[120 128 149 147 127 143 122] | 122
[129 155 106 154 137 156] | 156
[102 138 137 121 114 118 129] | 129
[101 132 146 141 111] | 111
[147 154 111 150 134 156] | 156
[103 132 110 129 121 109] | 109
[140 136 138 138 133 140 151] | 151
[123 152 142 120 130 129 133] | 133
[142 155 144 121] | 121
---
[[138 154 130 127 116]
 [138 151 130 128 118]
 [120 102 129 128 139]] 138

[[127 136 122 131 122 132]
 [133 146 151 127 125 105]
 [119 119 125 132 103 138]] 127

[[117 113 138 116 109 110 108]
 [117 106 104 140 134 123 151]
 [141 126 134 127 139 108 143]] 117

[[107 114 126 152]
 [149 144 138 113]
 [150 127 124 150]] 107

[[116 130 131 111 131 124]
 [118 144 134 151 141 139]
 [117 144 123 109 127 118]] 116

[[103 115 132 127]
 [122 114 147 133]
 [138 121 129 132]] 103

[[119 120 134 132]
 [130 123 101 114]
 [143 112 124 130]] 119
---
[[129 133 128 130 127 127 128 124 109 135]
 [125 128 128 131 128 128 128 131 137 124]
 [118 133 129 144 128 127 127 132 141 120]
 [124 125 127 133 129 129 130 128 150 120]
 [139 123 128 108 128 128 127 129 113 136]
 [131 132 129 125 127 127 128 124 100 138]
 [131 127 129 120 128 127 127 130 121 131]] --> 127

[[128 136 124 135 129 136 127 131 129 136 130]
 [129 152 120 137 115 137 121 136 147 143 127]
 [123 120 127 138 149 141 137 126 106 129 134]
 [127 145 116 136 115 138 128 131 136 139 126]
 [127 109 133 113 124 113 134 119 119 111 123]
 [127 148 116 138 115 140 127 131 137 141 126]
 [127 147 121 145 132 146 125 136 133 146 133]
 [128 113 137 125 142 124 130 126 117 120 131]
 [132 141 132 132 126 128 117 137 145 136 131]] --> 141

[[136 124 124 136 139 136 124 124 124 124 124]
 [113 112 115 112 123 109 114 114 113 113 114]
 [131 121 121 129 133 128 121 121 121 121 121]
 [113 111 113 110 120 106 113 113 112 112 113]
 [151 132 129 150 147 152 130 129 131 131 129]
 [133 123 123 133 137 132 123 122 123 123 122]
 [137 125 124 137 139 136 124 124 125 124 124]
 [154 134 130 153 150 156 131 131 133 133 131]] --> 134

[[146 114 125 120 133 128]
 [126 115 153 132 129 113]
 [128 141 117 122 130 131]
 [132 132 120 127 126 122]
 [127 131 120 125 115 112]
 [115 130 135 134 112 117]] --> 130

[[126 142 120 135 134 131 113 154 122 123 139]
 [134 119 134 123 132 110 145 114 138 141 119]
 [144 127 123 124 125 128 114 115 132 125 137]
 [135 126 110 130 128 118 128 124 122 141 124]
 [102 114 119 131 117 122 125 146 136 129 137]
 [116 134 134 131 120 127 118 105 133 134 134]
 [138 134 134 100 119 122 142 110 137 139 128]
 [128 125 136 126 117 132 139 122 148 119 130]] --> 125
---
[[146 119 105 143 125]
 [124 126 129 144 140]
 [124 139 136 125 132]] result: 124

[[118 140 104 107 128 114]
 [115 127 102 120 126 139]
 [138 130 113 112 133 137]] result: 138

[[101 119 122 127 113]
 [127 127 137 121 120]
 [114 129 124 116 102]] result: 114

[[131 138 122 123 124 119 124]
 [130 134 123 120 126 118 130]
 [132 134 125 150 123 119 127]] result: 132

[[138 145 107 123 128 112 139]
 [146 139 124 145 116 109 114]
 [143 113 120 108 140 150 135]] result: 143

[[110 116 142 101 110 136]
 [102 131 145 117 115 152]
 [104 126 144 111 113 148]] result: 104

[[112 110 108 134 137 157]
 [127 131 138 128 134 128]
 [122 120 115 130 124 148]] result: 122
---
[154 137 110 133 127 103 141] | 110

[[124 142 105 115 140 122]
 [105 142 120 139 118 133]] | 120

[[122 114 129 134 108 115]
 [124 115 109 144 123 131]
 [117 119 102 135 109 132]] | 102

[153 142 112 138 154 138 149] | 112

[131 124 128 156 133 121 119] | 128

[155 124 134 138] | 134

[[120 124 140 113 156]
 [123 122 137 118 149]
 [114 123 114 138 148]] | 114

[143 124 152 135 154 120] | 152

[[120 152 134 117 115]
 [108 126 120 135 111]] | 120

[[135 124 114 129 151]
 [119 111 131 141 126]] | 131
---
Q:
[[153 117 151 153 124 116 153]
 [137 105 130 147 135 131 152]]
A: 152

Q:
[[121 124 122 114 116 103]
 [116 120 136 119 120 133]
 [145 115 105 118 135 130]]
A: 133

Q:
[[144 110 145 122 149 101 119]
 [151 114 142 104 139 126 146]
 [153 149 138 114 108 120 110]]
A: 146

Q:
[[108 127 115 119 155 114]
 [129 125 113 141 154 133]]
A: 133

Q:
[[114 105 142 137 141]
 [126 153 141 131 121]
 [101 131 120 157 137]]
A: 121

Q:
[[104 122 129 126 128 121]
 [124 151 129 129 119 132]]
A: 132
---
[128 152 136 135 115] => 128, 115

[112 138 150 142] => 112, 142

[[144 143 131 128]
 [ 98 112 123 125]
 [120 124 125 128]] => 144, 128

[121 123 115 135 121 154 130] => 121, 130

[153 146 144 135 134 140] => 153, 140

[144 106 115 123 137 113] => 144, 113

[[105 132 127 129 123 126]
 [151 136 127 133 134 142]
 [123 134 111 134 113 118]] => 105, 118

[109 121 149 132] => 109, 132

[113 118 117 108 110 103 106] => 113, 106
---
[[135 137 136 130 132 118 127]
 [136 138 114 130 125 135 125]
 [114 108 130 115 120 150 128]] --> 150, 108

[130 104 120 137 109 117] --> 137, 104

[[134 140 128 127 131]
 [120 104 124 128 125]] --> 140, 104

[[143 112 151 147]
 [122 112 149 104]] --> 151, 104

[155 102 145 142] --> 155, 102

[131 105 145 100 152] --> 152, 100

[[128 120 111 123]
 [111 117 135  98]
 [124 110 104 114]] --> 135, 98
---
[116 118 128 155 109 135] --> 155, 109

[131 101 109 104 117 107 107] --> 131, 101

[133 100 106 108 119 109 115] --> 133, 100

[[135 133 130 131 131]
 [122 112 103 119 102]
 [120 132 136 120 139]] --> 139, 102

[132 135 135 137 149 130] --> 149, 130

[[133 122 107 132]
 [113 116 130 101]
 [119 122 132 112]] --> 133, 101

[[118 127 145 117 123 122]
 [147 116 134 133 143 141]
 [121 125 157 117 124 124]] --> 157, 116

[102 151 141 121] --> 151, 102

[153 152 142 145] --> 153, 142

[137 116 142 110 128 151 115] --> 151, 110
---
[129 134 122 139 101  99 122] ==> 101

[[126 118 126 118 124 125]
 [101 105 101 105 104 102]] ==> 105

[[120 128 151 120 126 130]
 [125 128 130 132 123 127]
 [124 126 127 129 131 128]] ==> 129

[105 157 119 138] ==> 157

[[136 114 140 123 125 124 117]
 [103 141 137 137 127 140 123]
 [134 121 140 144 131 149 138]] ==> 131

[[137 142 129 128 122 123]
 [111 104 128 128 118 103]] ==> 128

[142 106 114 123 134 118 133] ==> 134

[100 113 134 143 133 119] ==> 143

[[146 138 153 134 133]
 [142 140 150 136 141]
 [147 133 144 130 136]] ==> 144

[144 131 126 127 101] ==> 126
---
[124 152 125 119 113 133 117] -> 124
[140 101 141 142 138 144 156] -> 140
[118 146 134 122 147 149] -> 118
[131 112 112 132 155] -> 131
[126 138 114 105 123 146 130] -> 126
[100 129 145 148] -> 100
[141 155 114 128 123] -> 141
---
[112 101 128 132] -> 101
[153 134 125 120 130] -> 125
[133 137 142 157] -> 137
[107 120 129 132 144] -> 129
[114 141  98 136] -> 141
[118 156 150 119 154 142 146] -> 154
[123 146 136 149 147 151] -> 149
[121 122  99 149 123 143] -> 149
---
120	103	103	131	139
129	115	109	133	123
134	154	156	122	118
-> 129

120	136	125	134	113	135
152	127	112	133	147	115
-> 120

151	145	107	105
126	117	134	118
116	114	142	136
-> 126

112	119	138	109	138	148
143	134	120	145	119	107
-> 112

129	127	129	127
128	129	128	128
119	126	103	128
-> 128

116	120	114	140	124	105
118	131	115	131	122	146
138	108	128	122	118	102
-> 118

116	139	115	135	140	127	125
116	147	118	138	142	149	103
116	139	116	135	142	130	122
-> 116
